Here is a tiny trained network, its code and every weight. The questions are about switching its units off for an input and a class, where a switched-off unit gives its printed mean instead of its output.

import numpy as np


def w(rows, s, z=0):
    codes = np.array(rows[::2]) - 128.0
    scale = np.full(codes.shape[1], s)
    scale[-1] = z or s
    return codes * scale


def norm(h):
    return h / np.sqrt((h * h).mean(-1, keepdims=True) + 1e-5)


def f(y):
    return y / 2 * (1 + np.tanh(0.7978845608 * (y + 0.044715 * y**3)))


def log_softmax(a):
    a = a - a.max(-1, keepdims=True)
    return a - np.log(np.exp(a).sum(-1, keepdims=True))


def net(x, mask):
    res = np.array(x, float).reshape(1, 6) / 4 @ E
    u = 0
    for l in range(4):
        y = f(norm(res) @ A[l][:, :-1].T + A[l][:, -1])
        res = res + np.where(mask[u : u + 10], y, B[l][:, -1]) @ B[l][:, :-1]
        u += 10
    return log_softmax(norm(res)[-1] @ U[:, :-1].T + U[:, -1])


A, B = {}, {}
E = w([
[128,128,128],'x0',
[128,129,128],'x1',
[125,1,127],'x2',
[128,128,128],'x3',
[211,146,174],'x4',
[191,137,35],'x5',
],0.011)
A[0] = w([
[82,251,149,167],'0.n0',
[146,202,52,91],'0.n1',
[99,138,51,97],'0.n2',
[117,123,131,96],'0.n3',
[90,135,113,140],'0.n4',
[99,105,94,70],'0.n5',
[200,93,9,63],'0.n6',
[9,136,47,255],'0.n7',
[160,196,61,137],'0.n8',
[110,90,172,79],'0.n9',
],0.022,0.0077)
B[0] = w([
[27,170,201,245],'0.n0',
[179,193,81,199],'0.n1',
[99,179,120,166],'0.n2',
[131,95,126,122],'0.n3',
[134,119,101,146],'0.n4',
[138,135,113,140],'0.n5',
[23,180,213,213],'0.n6',
[87,162,3,255],'0.n7',
[206,180,79,209],'0.n8',
[188,91,98,159],'0.n9',
],0.038,0.012)
A[1] = w([
[142,129,164,81],'1.n0',
[137,119,138,47],'1.n1',
[166,162,252,108],'1.n2',
[119,102,228,154],'1.n3',
[149,131,150,65],'1.n4',
[163,133,100,65],'1.n5',
[173,59,63,102],'1.n6',
[185,32,206,2],'1.n7',
[169,67,168,7],'1.n8',
[49,56,140,67],'1.n9',
],0.023,0.0038)
B[1] = w([
[137,138,140,133],'1.n0',
[120,132,121,112],'1.n1',
[175,116,184,254],'1.n2',
[136,124,186,218],'1.n3',
[133,143,134,122],'1.n4',
[130,163,133,142],'1.n5',
[174,162,168,224],'1.n6',
[163,1,158,225],'1.n7',
[129,52,134,184],'1.n8',
[120,189,82,177],'1.n9',
],0.063,0.0068)
A[2] = w([
[253,176,54,149],'2.n0',
[99,184,167,3],'2.n1',
[132,113,131,28],'2.n2',
[127,86,89,156],'2.n3',
[36,161,73,73],'2.n4',
[141,87,11,70],'2.n5',
[119,81,91,209],'2.n6',
[76,141,142,117],'2.n7',
[134,115,217,35],'2.n8',
[125,116,194,46],'2.n9',
],0.024,0.0029)
B[2] = w([
[178,213,106,219],'2.n0',
[154,64,143,208],'2.n1',
[117,124,132,120],'2.n2',
[175,119,141,138],'2.n3',
[49,42,115,252],'2.n4',
[253,124,165,170],'2.n5',
[185,107,145,143],'2.n6',
[123,90,126,170],'2.n7',
[61,197,179,205],'2.n8',
[82,171,163,178],'2.n9',
],0.047,0.012)
A[3] = w([
[38,3,117,158],'3.n0',
[142,145,73,162],'3.n1',
[145,131,127,132],'3.n2',
[125,137,133,83],'3.n3',
[145,186,170,3],'3.n4',
[52,83,140,37],'3.n5',
[44,98,153,16],'3.n6',
[116,144,67,114],'3.n7',
[243,160,113,3],'3.n8',
[112,132,147,95],'3.n9',
],0.026,0.003)
B[3] = w([
[141,56,2,250],'3.n0',
[119,150,176,177],'3.n1',
[139,134,126,133],'3.n2',
[126,120,129,128],'3.n3',
[131,66,148,197],'3.n4',
[130,82,72,191],'3.n5',
[121,72,88,200],'3.n6',
[88,120,184,181],'3.n7',
[233,126,54,205],'3.n8',
[109,113,124,141],'3.n9',
],0.051,0.012)
U = w([
[74,61,63,209],'0',
[217,158,120,202],'1',
[86,112,227,180],'2',
[195,5,177,1],'3',
[54,233,84,8],'4',
],0.025,0.0063)

Each question gives the input, the list of numbers given to net, and the class t.
The units are the neurons (one row each of A and B). Each row of codes is followed by its name. A weight is (code - 128) times the scale printed after its matrix; where a second scale follows, it is the last column's (A, B and U).
mask holds one flag per neuron, layer by layer. A switched-off neuron (its flag False) gives its mean, the last column of its row in B, instead of its output. The means were averaged over made-up inputs and are rounded, as every weight is.
A unit's drop is (log p(t) with every unit on - log p(t) with that unit switched off) / (log p(t) with every unit on - log p(t) with every unit switched off).
The circuit of an input: a set's keep is (log p(t) with only the set's units on - log p(t) with every unit switched off) / (log p(t) with every unit on - log p(t) with every unit switched off). Starting from the 12 units with the biggest drops (on a tie, the unit counted first), units are removed one at a time, each time the one whose removal leaves the highest keep (on an exact tie, the one counted first), for as long as the keep stays at least 0.8.
circuit, biggest first: the units of the circuit, biggest drop first
most important unit: the unit with the biggest drop
top k neurons: the k neurons with the biggest drops, biggest first
top k neurons in layer l: the k neurons of layer l with the biggest drops, biggest first
input [-8,-8,5,-6,4,-1], class 3: circuit, biggest first -> (0.n7)
input [7,-8,-1,8,0,7], class 4: circuit, biggest first -> (0.n8 0.n6)
input [-2,4,6,-1,4,-1], class 3: top 3 neurons -> (0.n7 0.n0 0.n8)
input [-8,7,1,-1,6,-6], class 3: top 4 neurons -> (0.n7 0.n0 0.n6 0.n1)
input [-3,-4,1,0,3,-5], class 3: top 3 neurons -> (0.n7 0.n0 0.n6)
input [4,5,-4,-4,-4,3], class 4: top 3 neurons -> (0.n8 0.n1 0.n0)
input [-5,7,1,5,3,-6], class 3: top 3 neurons -> (0.n7 0.n6 0.n0)
input [-4,-6,0,1,2,5], class 1: top 2 neurons in layer 1 -> (1.n7 1.n3)
input [-2,0,3,7,0,-1], class 1: top 2 neurons -> (0.n0 0.n6)
input [-8,3,-2,-5,0,8], class 4: top 3 neurons -> (0.n8 0.n6 1.n2)
input [-2,1,-3,-6,-3,4], class 4: top 2 neurons -> (0.n8 0.n1)
input [-6,-1,7,-8,2,-5], class 3: top 2 neurons in layer 0 -> (0.n7 0.n8)
input [1,-6,7,5,5,-1], class 3: top 4 neurons -> (0.n7 0.n0 1.n7 0.n8)
input [-2,1,6,-8,-4,0], class 1: top neuron -> (2.n5)
input [1,-6,-7,-1,0,3], class 4: top 3 neurons in layer 1 -> (1.n2 1.n6 1.n7)
input [-4,2,-1,8,-4,8], class 4: top 3 neurons in layer 0 -> (0.n8 0.n1 0.n6)
input [8,6,-7,3,-2,5], class 4: top 3 neurons in layer 0 -> (0.n8 0.n1 0.n0)
input [5,3,2,8,6,-8], class 3: top 4 neurons in layer 0 -> (0.n7 0.n0 0.n6 0.n8)
input [5,4,-4,3,5,4], class 1: top 2 neurons in layer 0 -> (0.n8 0.n7)
input [-4,3,-3,-1,8,-1], class 2: most important unit -> 0.n7
